Below are the code and all the weights of a small trained network. Each question names an input and a class and asks about switching units off, where a switched-off unit gives its printed mean instead of its output.

import numpy as np


def w(rows, s, z=0):
    codes = np.array(rows[::2]) - 128.0
    scale = np.full(codes.shape[1], s)
    scale[-1] = z or s
    return codes * scale


def f(y):
    return np.maximum(y, 0)


def log_softmax(a):
    a = a - a.max(-1, keepdims=True)
    return a - np.log(np.exp(a).sum(-1, keepdims=True))


def net(x, mask):
    res = np.array(x, float).reshape(1, 5) / 4 @ E
    y = f(res @ A[0][:, :-1].T + A[0][:, -1])
    res = res + np.where(mask, y, B[0][:, -1]) @ B[0][:, :-1]
    return log_softmax(res[-1] @ U[:, :-1].T + U[:, -1])


A, B = {}, {}
E = w([
[100,199,106,153,210,211],'x0',
[138,12,94,148,90,138],'x1',
[171,68,49,196,169,172],'x2',
[78,52,99,147,131,159],'x3',
[86,129,209,157,186,67],'x4',
],0.011)
A[0] = w([
[133,134,92,66,125,74,86],'N1',
[255,86,35,101,124,170,133],'N2',
[106,30,152,111,66,82,95],'N3',
[130,129,134,136,122,129,95],'N4',
[184,101,59,157,153,187,255],'N5',
[68,224,211,96,136,56,148],'N6',
],0.0094,0.0056)
B[0] = w([
[68,107,152,154,101,164,147],'N1',
[208,197,62,123,120,254,240],'N2',
[141,162,136,28,57,45,201],'N3',
[61,150,135,181,185,116,128],'N4',
[224,91,133,153,255,170,253],'N5',
[201,152,159,6,122,133,237],'N6',
],0.01,0.013)
U = w([
[174,118,154,109,119,120,186],'0',
[76,10,90,122,63,29,163],'1',
[182,210,152,54,117,86,137],'2',
[131,180,106,74,135,175,168],'3',
[87,143,119,211,93,126,8],'4',
[108,148,119,185,98,113,1],'5',
[152,74,67,195,186,182,176],'6',
[75,141,127,199,191,184,118],'7',
],0.012,0.0049)

Each question gives the input, the list of numbers given to net, and the class t.
The units are the neurons (one row each of A and B). Each row of codes is followed by its name. A weight is (code - 128) times the scale printed after its matrix; where a second scale follows, it is the last column's (A, B and U).
mask holds one flag per neuron, in row order. A switched-off neuron (its flag False) gives its mean, the last column of its row in B, instead of its output. The means were averaged over made-up inputs and are rounded, as every weight is.
A unit's drop is (log p(t) with every unit on - log p(t) with that unit switched off) / (log p(t) with every unit on - log p(t) with every unit switched off).
The circuit of an input: a set's keep is (log p(t) with only the set's units on - log p(t) with every unit switched off) / (log p(t) with every unit on - log p(t) with every unit switched off). Starting from all 6 units, units are removed one at a time, each time the one whose removal leaves the highest keep (on an exact tie, the one counted first), for as long as the keep stays at least 0.8.
circuit, biggest first: the units of the circuit, biggest drop first
most important unit: the unit with the biggest drop
top k neurons: the k neurons with the biggest drops, biggest first
drop of u: that unit's drop, to one decimal
input [-5,6,6,2,8], class 1: circuit, biggest first : (N3, N6)
input [7,5,-8,7,-1], class 7: most important unit : N6
input [1,-7,0,2,-7], class 6: circuit, biggest first : (N6, N3)
input [3,6,-4,-5,0], class 0: top 3 neurons : (N3, N2, N6)
input [1,-2,-1,3,-8], class 6: circuit, biggest first : (N6, N3)
input [2,1,-1,6,7], class 1: circuit, biggest first : (N2, N5)
input [-8,1,3,6,1], class 1: circuit, biggest first : (N6, N3)
input [-7,8,-2,-4,8], class 1: top 2 neurons : (N2, N5)
input [5,5,-1,-7,-2], class 6: circuit, biggest first : (N6, N3)
input [8,6,-8,8,-3], class 7: top 2 neurons : (N6, N2)
input [0,0,-5,-7,-8], class 3: top 2 neurons : (N3, N1)
input [-8,5,7,7,4], class 1: top 2 neurons : (N3, N6)
input [-2,-1,-3,-5,-8], class 3: top 2 neurons : (N3, N6)
input [-3,3,-4,4,2], class 1: circuit, biggest first : (N2, N5)
input [4,-6,7,-3,-8], class 6: top neuron : (N5)
input [-3,-2,1,-4,-6], class 3: top 2 neurons : (N2, N5)
input [-3,-3,2,-2,-6], class 6: top 2 neurons : (N6, N3)
input [-8,6,2,-6,-7], class 3: top 2 neurons : (N2, N3)
input [-6,8,3,-2,0], class 2: drop of N6 : -0.1
input [-4,-7,3,5,-3], class 6: drop of N6 : 0.4
input [2,6,-6,8,5], class 1: drop of N2 : 0.2
